[[138 130 108]
 [124 142 156]]
|
[[138 130]
 [124 142]]

[[133 112]
 [151 112]
 [153 101]
 [157 109]
 [123 129]]
|
[[133 112]
 [151 112]]

[[131 121 102 148]
 [133 121 101 140]]
|
[[131 121]
 [133 121]]

[[131 129 135 128 120]
 [114 107 116 119 144]]
|
[[131 129]
 [114 107]]

[[121 128 101 104]
 [125 126 101 122]]
|
[[121 128]
 [125 126]]

[[111 127 119 125 127]
 [130 102 111  99 133]]
|
[[111 127]
 [130 102]]

[[127 155]
 [121 111]
 [120 104]
 [142 129]
 [127 143]]
|
[[127 155]
 [121 111]]

[[114 115 117 115 113]
 [101 138 147 115 107]
 [143 134 116 107 113]
 [126 127 148 137 128]]
|
[[114 115]
 [101 138]]

[[129 127 126 130 128]
 [126 122 124 124 136]
 [110 144 156 123 103]
 [129 116 126 126 141]]
|
[[129 127]
 [126 122]]
---
[[117 155 142]
 [112 131 137]
 [127 132 135]]
|
[117 131 135]

[[127 134 130]
 [125 105 124]
 [123 116 128]]
|
[127 105 128]

[[152 131]
 [ 98 110]
 [108 112]
 [143 123]]
|
[152 110]

[[127 127 129]
 [119 150 138]]
|
[127 150]

[[146 111 134 125]
 [139 138 150 119]
 [124 133 155 108]]
|
[146 138 155]

[[144 124]
 [155 118]
 [145 123]
 [137 139]
 [119 122]]
|
[144 118]

[[110 143 112 141 117]
 [109 152 117 118 129]
 [146 113 136 149 117]
 [151 124 150 103 138]]
|
[110 152 136 103]
---
[[109 111 106 132]
 [112 133 152 122]
 [100 131 133 133]
 [130 116 138 127]]
|
[[109 111]
 [112 133]
 [100 131]]

[[118 140 114]
 [114 118 111]
 [138 146 139]
 [135 111 138]
 [126 152 124]]
|
[[118 140]
 [114 118]
 [138 146]]

[[131 144]
 [101 120]
 [123 140]
 [136 143]]
|
[[131 144]
 [101 120]
 [123 140]]

[[105 122 135]
 [134 123 109]
 [102 150 108]
 [147 101 101]
 [148 155 145]]
|
[[105 122]
 [134 123]
 [102 150]]

[[116 109 120 141  98]
 [140 128 153 151 109]
 [149 154 134 149 132]
 [139 156 109 141 140]
 [133 121 147 150 103]]
|
[[116 109]
 [140 128]
 [149 154]]

[[118 104 151]
 [130 121 150]
 [107 133 136]]
|
[[118 104]
 [130 121]
 [107 133]]

[[153 113 137 131 133]
 [139 112 132 137 125]
 [122 121 147 142 127]
 [137 138 125 125 120]
 [134 139 111 130 135]]
|
[[153 113]
 [139 112]
 [122 121]]

[[117 100 157 150]
 [119 115 114 119]
 [150 123 118 129]
 [130 142 133 120]
 [101 130 112 116]]
|
[[117 100]
 [119 115]
 [150 123]]

[[117 121 151]
 [134 128 118]
 [139 110 131]
 [113 107 135]
 [109 107 122]]
|
[[117 121]
 [134 128]
 [139 110]]
---
[[132 110 134 139 125 131 121 141 141 127 144]
 [132 105 138 140 125 134 122 139 141 126 144]
 [138 122 132 128 130 128 136 141 115 137 127]
 [110 116 128 124 139 132 128 133 106 121 129]
 [103 121 119 126 131 132 115 119 138 109 134]
 [133 123 134 123 132 129 134 141 110 137 126]]
|
[[144 132 110 134 139 125 131 121 141 141 127]
 [144 132 105 138 140 125 134 122 139 141 126]
 [127 138 122 132 128 130 128 136 141 115 137]
 [129 110 116 128 124 139 132 128 133 106 121]
 [134 103 121 119 126 131 132 115 119 138 109]
 [126 133 123 134 123 132 129 134 141 110 137]]

[[137 119 123 138 135 124 135 123 132 142 136 139 120 137]
 [139 113 141 124 126 106 143 114 132 127 136 127 115 130]
 [121 130 134 118 117 130 125 129 116 120 125 119 129 117]]
|
[[137 137 119 123 138 135 124 135 123 132 142 136 139 120]
 [130 139 113 141 124 126 106 143 114 132 127 136 127 115]
 [117 121 130 134 118 117 130 125 129 116 120 125 119 129]]

[[142 125 139 145 126 122 114 107 120]
 [141 124 141 138 153 113 132 100 152]]
|
[[120 142 125 139 145 126 122 114 107]
 [152 141 124 141 138 153 113 132 100]]

[[141 127 125 102 119 117 119]
 [135 108 107 117 136 114 130]
 [127 131 123 102 130 135 125]
 [133 133 122 145 147 119 139]
 [112 120 136 135 130 121 118]
 [136 131 141 142 127 139 119]]
|
[[119 141 127 125 102 119 117]
 [130 135 108 107 117 136 114]
 [125 127 131 123 102 130 135]
 [139 133 133 122 145 147 119]
 [118 112 120 136 135 130 121]
 [119 136 131 141 142 127 139]]

[[119 113 134 124 113 142 147 143 134 150 119]
 [138 138 131 119 140 124 132 139 137 131 121]
 [136 133 131 123 129 127 140 106 107 122 116]
 [139 146 108 120 139 148 143 145 125 128 121]]
|
[[119 119 113 134 124 113 142 147 143 134 150]
 [121 138 138 131 119 140 124 132 139 137 131]
 [116 136 133 131 123 129 127 140 106 107 122]
 [121 139 146 108 120 139 148 143 145 125 128]]

[[114 151 126 120 137 139 131 135 133 140 145]
 [131 135 158 145 138 132 125 139 114 137 125]
 [121 132 127 103 126 122 127 123 123 140 156]
 [135 133 142 141 151 130 112 137 143 106 144]
 [117 120 143 126 131 115 149 121 129 123 142]
 [144 116 116 111 120 123 102 129 125 132 127]
 [123 125 137 135 114 138 131 117 120 131 101]
 [139 128 144 133 129 115 143 134 129 122 145]]
|
[[145 114 151 126 120 137 139 131 135 133 140]
 [125 131 135 158 145 138 132 125 139 114 137]
 [156 121 132 127 103 126 122 127 123 123 140]
 [144 135 133 142 141 151 130 112 137 143 106]
 [142 117 120 143 126 131 115 149 121 129 123]
 [127 144 116 116 111 120 123 102 129 125 132]
 [101 123 125 137 135 114 138 131 117 120 131]
 [145 139 128 144 133 129 115 143 134 129 122]]

[[127 146 121 115 124 113 104 150 109 110 118 130 136 112 124 107]
 [130 140 127 106 117 113 109 139 113 109 127 117 146 118 128 117]
 [142 131 142 106 134 111 116 127 137 114 142 108 146 138 143 140]]
|
[[107 127 146 121 115 124 113 104 150 109 110 118 130 136 112 124]
 [117 130 140 127 106 117 113 109 139 113 109 127 117 146 118 128]
 [140 142 131 142 106 134 111 116 127 137 114 142 108 146 138 143]]
